Each row has two labels, one from each of two sets.
[-0.19 -1.70  2.15 -0.30 -1.92  0.26  0.30 -0.17  0.13 -0.07 -0.56  0.05
 -0.17 -1.37 -0.61 -0.14  0.53  0.07  0.49 -0.57  0.03 -1.69  0.86 -0.66
  1.87 -0.66 -1.10 -2.33 -0.87 -0.14  1.04  0.27  0.38  2.08 -2.21  0.10
  1.09  1.32  0.50  0.54  0.37  0.16  0.77 -0.72 -0.03  0.19  2.39  0.44
  1.74  0.67 -0.19  0.07  0.69 -0.47 -0.83 -3.27 -0.13 -0.48  0.36  0.79
  0.40  0.29  0.33 -1.40 -0.32  0.29  0.31 -0.22 -0.54  0.47  0.19 -0.23] | Z <39>
[ 0.54  0.60 -0.13 -0.60 -1.53  0.86  0.24 -0.08  0.62 -0.21 -0.27 -0.11
 -0.98 -0.42  0.15 -0.17  0.04  0.30  0.07 -0.31 -0.96 -0.23  2.57  0.06
 -0.95 -0.44  0.53  0.56  1.07 -0.63  0.54  0.57  0.22 -0.38  2.07 -1.08
 -2.75 -0.77 -0.40 -1.02 -0.70 -0.30 -0.43 -0.79 -0.29  0.51 -1.74 -0.73
 -1.98 -0.74 -0.44  0.08 -0.24  0.37 -0.72  3.56 -0.53  0.06  0.01 -0.38
 -0.56  0.31 -0.25 -0.03  0.32  1.80  0.60  0.53  0.29  0.14 -2.84  0.79] | A <46>
[-0.38 -1.12  1.50 -0.44 -0.40 -0.02  0.11  1.23 -0.28 -0.18 -0.20  0.00
  0.23 -0.39 -0.19 -0.20  0.24 -0.28 -0.05 -0.17  0.39  0.01  0.09 -2.11
 -1.48  0.19 -0.10 -1.46 -1.83 -0.39  0.25 -0.69  0.59  0.82 -1.95  0.25
  1.65 -0.05  1.35 -0.08  0.37  0.31  1.41 -0.11  0.63 -0.36  1.59  0.48
  1.78 -0.90 -0.21 -0.36  0.73 -0.67  0.20 -5.11  0.53  0.30  1.52  0.96
 -0.04 -0.47 -0.01 -0.97 -1.78  0.69  0.19  0.40 -0.36  0.44  1.81 -0.42] | C <39>
[ 0.06 -0.29  1.66 -0.71 -1.78  0.33  0.30 -0.40  0.05 -0.14 -2.25  0.50
 -0.05 -1.26 -0.29 -0.02  0.61 -0.48  1.00 -0.13  0.92 -1.77  0.48 -0.12
  0.87 -0.49 -0.28 -1.22 -2.06 -0.78  1.23 -0.23  1.20 -0.81 -0.47 -0.86
 -0.76 -0.11 -0.15 -0.42  0.01  0.43  0.25 -1.55  0.56  0.04  1.46 -0.67
 -0.76 -0.65  0.31  0.19 -0.06  0.17 -0.90 -3.92  0.14 -0.56 -0.18  1.24
 -1.11  0.68  0.49 -0.48 -0.35 -0.41  0.57  0.17 -0.77  1.44 -2.04  0.48] | Z <39>
[ 0.01 -0.07  0.47 -0.47  0.16  0.16  0.04 -0.14 -0.68  0.08 -2.86  0.92
  0.70 -0.83  0.15 -0.29  0.49  0.81  0.81  0.32  1.13 -1.20  0.75 -0.34
  0.15  0.15  0.22 -0.44 -3.65 -0.85  0.84  0.80  0.17 -1.05  0.12 -0.99
 -2.26 -0.12 -0.31 -0.09  0.33  0.15 -0.76 -1.43 -0.05  0.13 -0.24 -0.67
 -3.02 -0.21  0.44 -0.17  0.12 -0.27 -0.25 -1.07 -0.22 -0.29 -0.45  0.23
 -1.18  0.21 -0.10 -0.15  0.08 -0.93  0.88  0.24 -0.64  0.53  0.06  0.31] | Z <39>
[ 0.17 -0.82  0.82 -0.44  0.66 -0.47 -0.21 -0.07 -0.50  0.06 -1.90  0.28
  1.19 -0.57  0.07 -1.11 -0.20 -0.64 -0.53  0.73  1.53 -0.61 -1.76 -0.33
  1.62 -0.32 -0.64  0.63 -5.75  0.70  0.82 -0.05  0.26 -1.06 -1.22  0.34
  1.21  0.41  0.44  0.79 -0.04 -0.07  0.52 -0.10 -0.17 -0.01  1.41 -0.22
  1.29  0.60 -0.24 -0.15  0.13 -0.32 -0.79 -4.24 -0.59 -0.08  0.76  0.50
  0.28 -0.33 -0.50 -0.01  0.61 -0.30  0.29  1.71 -1.10  0.46  0.89 -0.04] | C <39>
[-0.45 -0.70  0.48  0.10 -0.08 -0.51 -1.38  0.24  0.53 -0.31  0.25  1.04
 -0.18  0.48 -0.12 -1.13  1.05  0.89  0.09  2.04  0.19 -1.90 -0.06  0.81
  0.33 -0.06 -0.33 -0.50 -2.89 -0.20 -0.13  0.82  0.31  0.11 -0.99  2.08
  0.37 -0.20 -0.23 -0.22 -0.14  0.60 -3.31 -0.31 -0.20  0.38 -0.37  0.14
 -1.30 -0.04  0.22  0.43  0.06 -0.13 -1.16 -0.48 -0.60  0.53 -0.54  0.14
 -0.55  0.19  1.90  1.30  0.21 -0.62  0.29 -0.53  0.13  0.24  0.28  0.15] | Z <38>
[ 0.14 -0.62  0.80 -0.17 -0.49 -0.49 -0.13 -0.20  0.65 -0.25 -1.06  0.29
 -0.23 -0.39 -1.59  0.00  0.27  0.11 -0.03  0.00  0.63 -1.07  1.08  0.57
  0.63 -0.49 -0.41 -1.00 -2.36 -0.11  0.85  0.57  0.34  0.27 -0.59  0.68
 -0.57  0.73 -0.12  0.14 -0.43 -0.01 -0.35 -0.28 -0.23  0.17  0.89 -0.04
  0.48  0.10  0.28  0.47 -0.06 -0.09 -0.47 -1.17 -0.21 -0.13 -0.29  0.62
  0.07  0.59 -0.02  0.13  0.46 -0.91  0.46 -0.13  0.07  0.60 -0.25  0.44] | Z <39>
[-0.37 -0.44  1.18 -0.38 -1.54 -0.18  0.44 -0.26 -0.67  0.18 -1.06 -0.28
 -0.78 -0.50  0.49 -0.02  0.08 -0.81 -0.32 -0.29 -0.49 -0.49  0.88 -0.35
  0.31 -0.17 -0.25 -0.33 -0.91 -0.13  1.26 -0.42  0.43  0.24 -1.87 -0.12
 -0.46  0.34  0.34 -0.64 -0.11  0.11  0.20 -0.81 -1.28 -0.02  0.36 -0.12
 -0.03  1.44  0.06 -0.13  0.37 -0.45 -0.54 -2.91 -0.05 -0.02  0.39  0.44
  0.22  0.42 -0.15 -1.36 -0.73 -0.15  0.21  0.46 -0.10  0.49 -0.72  0.24] | Z <39>
[ 0.14 -0.52 -0.42 -1.18  0.28 -0.06 -0.53  0.73  0.04  0.25  1.98  0.14
  0.23 -0.74  0.01  0.19  0.19 -0.25  0.40 -0.24 -1.86 -0.38  6.34 -0.07
  0.30 -0.24  0.45 -0.61 -0.12 -0.50 -0.09  0.65 -0.76  3.57  0.25  0.23
 -2.67 -0.31 -0.21 -1.37 -0.02 -0.07 -0.90 -0.64 -0.31 -0.13 -1.35 -0.48
 -0.44  0.18  0.23  0.50  0.77 -0.27 -0.60  2.70  0.12 -0.55 -0.28 -1.68
  0.43 -1.16  0.12 -0.91 -2.20  0.68  0.18  0.13  0.52 -0.70 -1.61 -0.56] | A <46>
[-0.16 -0.66  0.57 -1.81  1.23  0.21 -0.27  0.51  0.04  0.22 -0.52  0.27
  0.98 -0.32 -0.47 -0.28 -0.34 -0.40  0.44  0.91 -0.49 -0.77  2.57 -2.34
  2.25  0.26 -0.81  0.22 -4.25 -0.09 -0.52  0.24 -1.05  1.65 -2.58  1.91
 -1.57  0.79  0.47 -1.58 -0.89  0.34 -0.56 -0.48  0.22 -0.57  1.13  0.74
  1.13  1.21  0.26 -0.19  0.02 -0.50 -0.07 -4.13  0.93 -0.05  0.19 -0.51
  0.48 -0.21 -0.53 -0.77 -3.12  0.49 -0.35  0.10 -0.20 -0.16  0.90  0.30] | Z <46>
[-0.50 -0.82  0.46  0.83 -1.07  0.54 -0.90 -0.08 -0.65 -0.25 -0.98  1.39
 -0.73  0.65  0.04 -0.35  0.56  0.06 -0.38  0.47 -0.53 -0.40 -1.37 -0.44
  0.14  0.03  0.12 -0.73  2.03  0.91 -0.28  0.22 -0.26  0.87 -1.20  1.18
  0.73  0.46 -0.43  0.22  0.02  0.31 -0.02  1.48  0.05 -0.14  0.14  0.21
 -0.35  0.56 -0.04  0.23  0.15 -0.16 -0.72 -1.56 -0.27  0.18  0.03 -0.02
 -0.66  0.64  0.70 -0.83 -0.60  0.13 -0.18  0.42  0.06  0.15  0.55 -0.34] | C <38>
[-0.15 -0.49  0.62 -0.82 -0.33  0.10 -0.81  0.10 -0.39  0.22 -0.27  0.41
  0.30 -0.60 -0.41  0.24  0.55 -0.44  0.45  0.47 -1.00 -0.98  4.21 -2.45
  2.05 -0.22  0.73 -0.24  1.80 -0.99 -0.29  0.79 -0.57  1.96 -1.13 -0.38
 -1.97 -0.25  0.29 -1.22  0.58  0.22  0.03 -0.34  0.06 -0.11 -0.35  1.41
 -0.97  0.35  0.38 -0.04  0.75 -0.16 -0.40 -1.46  0.44 -0.07  0.18 -0.55
 -0.70 -1.03  0.48 -2.07 -3.35  0.70 -0.15  0.24  0.03  0.26 -0.97 -0.64] | Z <46>
[-0.02 -0.25 -0.23  0.31  0.67 -0.54 -2.21  0.12  0.10 -0.30  2.14  0.05
  0.37 -0.55 -1.04  0.70  0.64 -0.05 -0.32  1.50 -0.16 -1.74  1.56 -0.18
  1.12  1.27 -0.18 -1.20  1.64  0.88 -1.75  0.74 -0.73  3.59 -1.80  3.25
  0.58  0.85 -0.60 -0.54 -0.67  0.69 -0.64  1.07 -1.21 -0.33  0.31  0.81
  0.69  0.27  0.45  0.87 -0.41 -0.40 -0.77  0.96  0.15  0.32  0.14 -2.12
 -0.42  0.36  1.16  0.54 -0.77  0.03 -0.86 -0.32  0.49  0.01  1.70 -0.55] | C <35>
[-0.10 -1.72  2.42 -2.11  1.74 -0.62  0.74  0.14 -0.80 -0.02  3.64 -0.34
  0.84 -0.81 -1.08 -0.43 -0.31 -0.41 -0.27 -0.72 -1.90 -0.75  6.05 -4.02
  3.87 -0.05 -0.78 -1.30 -7.13  0.40 -1.25 -1.10 -1.53  6.52 -3.34  3.87
  1.45  1.45  1.97 -0.57  0.03  0.62  0.31  0.83  0.36 -0.89  0.56  1.77
  5.41  1.01 -0.03 -0.65  1.78 -2.22  0.50 -5.53  1.78  0.05  0.55 -1.42
  2.18 -1.38 -0.55 -2.36 -4.94  1.80  0.69  0.73  0.74 -1.73  3.27 -2.17] | Z <39>
[-0.29  0.83  1.66 -0.21 -1.82  1.12 -0.23  0.13 -0.68  0.12  0.59 -0.58
  0.27 -1.35 -0.70 -0.35  0.24 -0.15  0.57 -0.53 -0.16 -0.90  2.65 -0.39
  0.83  0.22  0.42 -1.05  0.85 -0.94  0.34  0.47  0.64  1.07 -0.16 -1.93
 -0.11 -0.56 -0.58 -0.39 -0.40  0.03  0.51 -0.87  0.05 -0.08  1.13 -0.51
 -0.40 -0.15  0.53 -0.51  0.12  0.67 -0.31 -0.02 -0.03 -0.39 -0.18  0.47
 -0.87 -0.15  0.23 -0.35 -0.13  0.01 -0.15  0.02 -0.26  0.28 -0.87 -0.49] | Z <46>
[ 0.09 -0.22  0.30 -0.01 -0.65  0.47  0.92 -0.14  0.10 -0.06 -4.31  0.92
  0.60 -0.64  0.43  0.47  0.82 -0.28  0.62  0.81  1.20 -1.40  0.95 -0.22
 -0.23 -0.08  0.32 -0.15 -1.25 -0.99  1.39  1.23  0.54 -1.68 -0.19 -2.04
 -2.35  0.08 -0.35 -0.47 -0.10  0.13 -0.71 -1.13  0.78  0.43  0.68 -0.34
 -3.71 -0.94  0.03 -0.21 -0.01  1.07 -0.68 -1.81 -0.86 -0.19 -0.25  1.15
 -1.30 -0.04  0.14 -0.34 -0.11 -0.44  0.81  0.44 -0.91  3.51 -2.01  0.88] | Z <39>
[ 0.07 -1.37  1.66 -0.83 -1.05  0.11 -0.50 -0.37 -0.01  0.03 -0.97  0.19
  0.05 -0.76 -0.39  0.20  0.61  0.03  0.41  0.61 -0.55 -1.43  2.25 -1.64
  1.32 -0.71 -0.32 -1.78 -2.05 -0.46  0.27  0.26  0.10  1.42 -1.00  0.66
 -0.78  0.19  0.34 -1.16 -0.99 -0.04 -0.02 -0.93  0.02 -0.07 -0.04 -0.19
 -1.32  0.00 -0.21 -0.08  0.42 -0.79 -1.12 -3.18 -0.18 -0.20  0.31  0.14
 -0.88 -0.15  0.38 -1.35 -2.02 -0.17  0.66 -0.03  0.00  0.26 -0.63 -0.72] | Z <39>
